The rows lie along a hidden order. The number after each row says roughly how far along it the row is, from 0 to 15. A new part has a new order.
+1.01; -2.43; -1.71; -2.56; +0.10; +0.09; +2.11; -1.00; -0.12; +1.90; -2.50; +0.57; -3.04; -0.33; +1.54; +1.27; -1.99; +0.13; -0.61  10
+0.20; +3.23; +1.90; +5.59; +0.93; +0.30; -3.45; +1.50; -0.41; -3.38; +2.01; -0.06; +0.98; -0.76; -4.25; -2.09; +2.92; -0.38; -2.66  6
+2.83; -2.38; -3.07; -1.32; -3.82; +3.42; +0.38; -2.22; +0.07; +1.65; +1.29; -2.58; +1.30; -0.61; +2.17; -1.90; -2.67; -0.45; +2.28  13
-0.36; +0.90; +1.63; +1.42; -0.12; +0.57; -0.46; +2.57; -2.25; -0.39; +1.55; -0.66; +2.38; -0.91; -1.88; -0.18; +1.70; +1.50; +0.63  1
+0.88; -1.28; +2.51; -0.15; +5.57; +0.52; -1.57; +4.00; -0.91; +0.13; -0.64; +2.06; +0.03; -2.56; +0.92; +1.26; +2.41; +1.77; -2.80  6
+2.32; +1.88; -0.76; +4.42; +4.69; +3.08; -3.98; +0.80; +0.62; -1.01; +0.24; -0.19; -0.75; -1.17; -2.89; -2.34; -0.98; -2.40; -6.29  13
-0.12; +1.74; +1.94; +2.71; +3.77; +0.16; -1.94; +2.64; -1.03; -1.83; +0.12; +1.25; -0.08; -1.39; -2.25; -0.44; +1.47; +0.25; -3.28  5
+0.10; -0.95; +0.01; -1.26; -1.84; +2.22; +1.40; +0.30; -2.00; +4.71; +0.39; -0.76; +2.39; -1.51; +1.75; +0.93; -0.58; +1.35; +2.58  4
+1.89; -1.32; +0.08; -0.27; -5.86; +1.88; +2.08; -0.85; -2.02; +0.92; +1.26; -1.79; +3.60; -1.01; +0.54; -0.49; -0.69; +1.40; +4.16  6
-2.14; +1.31; +1.70; +1.36; +2.26; -1.67; -2.71; +2.18; -0.05; -1.94; +1.98; +0.82; -1.64; +1.21; -0.73; -1.01; +2.58; +0.89; -1.15  0
+2.00; -1.77; -3.59; -1.07; +1.77; +3.24; -0.43; -2.53; +1.41; +1.23; -1.98; -0.22; -4.62; +0.64; +0.21; +0.41; -4.27; -3.62; -3.17  15
+5.80; -2.44; +0.54; -0.04; -3.51; +3.91; +3.85; -1.34; -3.16; +1.96; -2.21; -1.45; +4.37; -3.52; -0.47; +1.13; -3.14; +0.92; +1.04  13
-0.63; -0.68; -0.77; -1.19; -1.99; -2.00; -1.90; +0.10; +2.04; -2.70; +3.08; -0.86; -1.38; +2.04; +0.81; -1.57; +0.14; -0.19; +1.91  6
+1.68; -0.66; -1.92; +0.84; -1.93; +1.80; +1.11; -2.04; -0.99; +1.78; -0.99; -1.24; -1.05; -0.56; +0.08; -0.78; -2.17; -0.48; +0.38  8
+3.58; -0.58; +2.23; +0.39; +2.67; +1.65; -0.59; +2.02; -0.69; -1.55; -0.50; +0.61; +2.50; -3.32; -2.16; +0.26; +1.06; +0.19; -3.13  12
+2.64; -1.46; -1.60; -0.50; -1.43; -1.19; -0.68; -0.83; +1.17; -0.95; +0.44; -0.95; +1.10; -1.02; +1.14; -0.86; -0.83; -0.55; -0.26  13
+4.26; -2.32; -2.17; -1.65; -5.12; +1.50; +2.76; -2.45; -0.57; +0.95; -1.21; -1.79; +0.24; -1.19; +1.19; -0.34; -3.86; -0.26; +2.49  13

New part:
-1.11; -0.42; -1.26; -2.69; +3.88; +1.62; +0.65; -0.36; +2.53; -3.35; +0.16; +0.92; -1.14; -0.60; -1.04; +0.53; +2.14; -0.12; -1.85; -0.66; -0.23; +0.96; +0.09; +1.52; -1.15  0
+1.05; +0.34; +1.15; +2.31; -1.98; -2.52; -0.51; -0.31; -2.21; +1.17; -0.03; -0.47; -0.08; +0.68; +1.84; +1.41; -1.80; -0.73; +0.78; -0.95; +0.17; -0.25; -1.02; -0.30; +0.75  13
-0.66; -0.92; -1.13; -2.68; +0.94; +5.15; +0.17; -0.65; +3.37; -1.97; +0.58; -0.04; -1.26; -0.73; -3.80; -0.24; +2.13; +0.73; -2.61; -0.59; +0.05; +0.44; +0.55; +0.34; -0.46  0
+0.48; +0.72; +0.99; +1.72; -0.58; -2.25; -0.53; +0.36; -3.83; +1.46; -0.36; -0.24; +0.84; +0.55; +2.76; +0.92; -2.08; -0.94; +1.66; -0.13; -0.24; -0.43; -1.03; +0.17; +0.40  15
-0.31; +0.11; -0.01; -0.49; +1.23; -0.73; +0.38; +0.07; -0.32; -1.35; -0.58; +1.10; +0.10; +0.66; -0.09; +0.53; +0.14; -0.43; +0.25; -0.29; -0.28; +0.64; -0.05; +0.65; -0.68  8
-0.73; -0.25; -0.75; -1.30; +1.02; +3.49; +0.03; -0.95; +1.58; -1.28; +0.14; -0.47; -0.39; -0.75; -2.55; +0.29; +1.35; -0.03; -1.08; -0.22; -0.55; +0.35; -0.06; +0.84; -0.46  5
+0.33; +0.39; +0.78; +1.32; -0.78; +0.17; +0.22; -0.73; -0.49; -1.19; +0.03; +0.55; -0.55; +0.52; +1.55; +2.00; -0.43; -0.81; +0.16; -1.47; -0.55; +0.61; -0.39; +0.33; +0.26  9
-1.72; +0.35; -0.74; -2.44; +5.87; +0.10; +1.06; +0.17; -0.12; -2.60; +0.10; +1.05; -0.64; +0.04; +0.05; +0.47; +2.33; -0.64; -0.76; -0.43; -0.52; +0.58; -0.46; +2.19; -1.38  2
+0.63; -0.11; +0.30; +1.37; -2.65; -2.22; +0.62; -0.81; +3.57; -1.83; +0.12; +1.04; -1.14; +0.60; +0.81; +0.92; +0.40; -0.63; -1.23; -2.04; -0.03; +0.89; +0.64; -0.93; +0.82  7
-0.04; -0.69; -0.51; -0.57; -0.57; +1.53; +0.06; -0.75; +2.93; -0.83; +0.54; -0.52; -1.17; -0.63; -3.25; -0.05; +1.60; +0.10; -2.18; -0.91; +0.01; +0.13; +0.47; -0.03; +0.36  4
+0.30; +1.04; +1.33; +1.93; +1.26; -5.59; -0.12; +0.60; -4.00; +0.52; -0.56; +0.55; +0.89; +0.97; +4.28; +1.64; -2.27; -1.50; +2.19; -0.42; -0.45; +0.05; -1.14; +0.68; +0.27  15
+0.18; +0.38; +0.71; +0.94; +0.32; -3.40; -0.87; +0.83; -3.90; +2.26; -0.61; -0.81; +0.98; +0.47; -0.43; +0.31; -1.97; -0.53; +1.37; +0.75; +0.25; -0.82; -1.18; +0.70; -0.36  15
-1.42; +0.60; -0.04; -1.35; +4.51; +1.99; +0.43; +0.02; -1.31; -1.73; -0.06; +0.79; +0.02; +0.54; -0.35; +0.78; +0.51; -0.44; +0.51; +0.33; -0.67; +0.78; -0.70; +1.70; -1.30  6
-1.48; +0.14; -0.81; -2.08; +1.63; +6.63; +0.01; -0.66; -1.16; -0.45; +0.51; -0.81; +0.18; -0.37; -2.81; -1.19; +2.24; +0.54; -0.29; +0.46; -0.35; +0.07; -0.54; +1.25; -0.71  2

Next part:
+1.01; -1.55; -0.23; -0.73; -0.30; +0.40; -0.18; +0.91; -0.60; -1.87; +1.21; -0.44; +0.66; -0.46; +0.30; -0.62; -0.72; -2.90; +0.61; +1.05; +2.06; +1.55; +0.73; +0.06; -0.90; +0.07  10
-0.82; +1.99; -1.30; +1.70; +0.00; -0.52; +0.08; +0.46; +0.43; +3.84; -0.51; +0.54; -0.57; -0.39; +0.23; +1.11; +0.46; +1.79; -0.87; -0.32; -2.03; -0.70; +0.25; +0.24; +2.10; -0.53  3
-0.41; -1.37; +0.43; -1.24; -0.54; +2.33; +1.01; -0.46; -0.19; -2.59; +0.57; +0.08; +0.68; -0.78; +1.41; +1.20; -0.19; +0.01; -0.72; +0.09; +1.07; -0.52; +0.13; +0.65; +0.18; +1.21  2
+1.48; -3.02; -1.33; +2.38; -0.84; +1.25; +1.97; +5.04; -0.02; +3.15; +5.20; -0.57; +1.19; -2.07; -2.24; -1.92; -0.70; -3.24; -0.19; +1.96; +3.04; +1.49; +2.57; +0.13; -0.88; -1.34  15
+0.03; -2.36; -0.33; -0.69; -0.74; +0.74; +1.56; +0.73; +0.16; -2.67; +2.73; -0.57; +0.63; -0.79; +1.38; -1.19; -0.38; -2.90; +0.61; +0.37; +1.62; +0.40; +0.38; +0.69; -1.31; +0.91  9
-1.83; +1.03; +2.53; -3.84; +1.96; -2.95; -1.21; -4.21; -1.54; -3.35; -4.81; -0.09; +0.13; +1.95; +1.13; +2.56; +0.48; +5.07; -1.52; -2.27; +0.30; -1.54; -1.59; -1.14; -0.05; +1.39  13
+0.42; -1.31; +0.68; -1.53; +0.01; +0.50; +0.30; -0.75; -0.27; -3.80; -0.03; -0.34; +0.40; +0.03; +0.40; -0.53; -0.40; -1.60; +0.29; -0.04; +1.60; -0.28; -0.37; +0.34; -0.94; +1.18  0
+2.03; -1.31; -1.53; +1.38; +0.31; +2.07; -0.71; +1.70; -0.15; -0.24; +0.94; -0.26; +0.30; -0.92; -1.23; -0.80; -0.85; -5.21; +1.28; +1.32; +1.33; +2.37; +0.67; +0.56; -0.25; -1.35  11
+3.79; -2.93; -0.11; -0.70; +1.90; +1.62; -2.27; +1.16; -2.05; -3.99; -0.57; +0.61; +1.30; -1.33; -0.68; -1.47; -2.11; -5.61; +2.51; +2.00; +5.60; +2.89; +0.81; -0.70; -2.91; -1.24  8
-1.00; -2.68; +1.03; -0.96; -1.82; +2.47; +2.75; -0.31; +0.86; -3.95; +3.60; -1.20; +0.83; +0.97; +2.15; +0.94; -0.04; -1.30; -0.74; +0.01; +1.24; -0.75; -0.17; +1.87; -0.13; +3.00  6
-0.72; +0.04; +0.51; -0.73; +0.11; -0.63; +0.26; +0.62; -0.70; +2.45; -1.04; -0.28; +0.46; -0.39; -1.30; +1.11; +0.15; +2.53; -1.84; -0.22; +0.90; -1.43; +1.15; -0.68; +0.59; -0.66  1
-1.44; +0.39; +1.48; -1.33; -0.61; -2.30; +1.50; -0.52; +0.64; -0.16; +1.40; -0.15; -0.42; +0.84; -0.30; -1.41; +1.22; +2.58; -0.63; -1.39; -1.63; -1.03; -0.43; -0.41; -0.61; +0.69  14
+0.99; +1.54; +0.26; -2.69; +3.60; -0.80; -3.77; -2.77; -2.82; -0.65; -7.70; +0.69; +0.28; +0.15; -0.71; +3.42; -1.21; +2.17; -0.34; -0.64; +1.96; -0.76; +0.06; -1.99; +0.90; -1.84  11
+4.18; -2.47; -2.98; +0.19; +3.22; +2.85; -2.76; +1.01; -2.64; -2.27; -2.74; -0.19; +1.56; -3.41; -2.43; +2.76; -2.89; -6.34; +1.75; +2.77; +5.31; +2.62; +1.78; -0.17; +0.18; -2.14  13
+1.08; +0.69; +1.53; +0.70; +1.80; -3.58; -1.84; +0.90; -1.41; +3.99; -1.80; +0.57; +0.15; -0.23; -0.91; -1.56; +0.27; +3.79; -0.28; -0.78; +1.36; -0.33; +1.22; -2.52; -1.45; -2.76  2
-0.55; +1.44; +1.48; -1.09; +0.82; -1.13; -1.16; -1.78; -0.22; -2.53; -2.44; +1.03; -0.40; +0.78; +0.37; +1.20; +0.28; +2.79; -0.44; -1.03; -0.82; -0.83; -0.80; -0.55; +0.67; +0.31  13
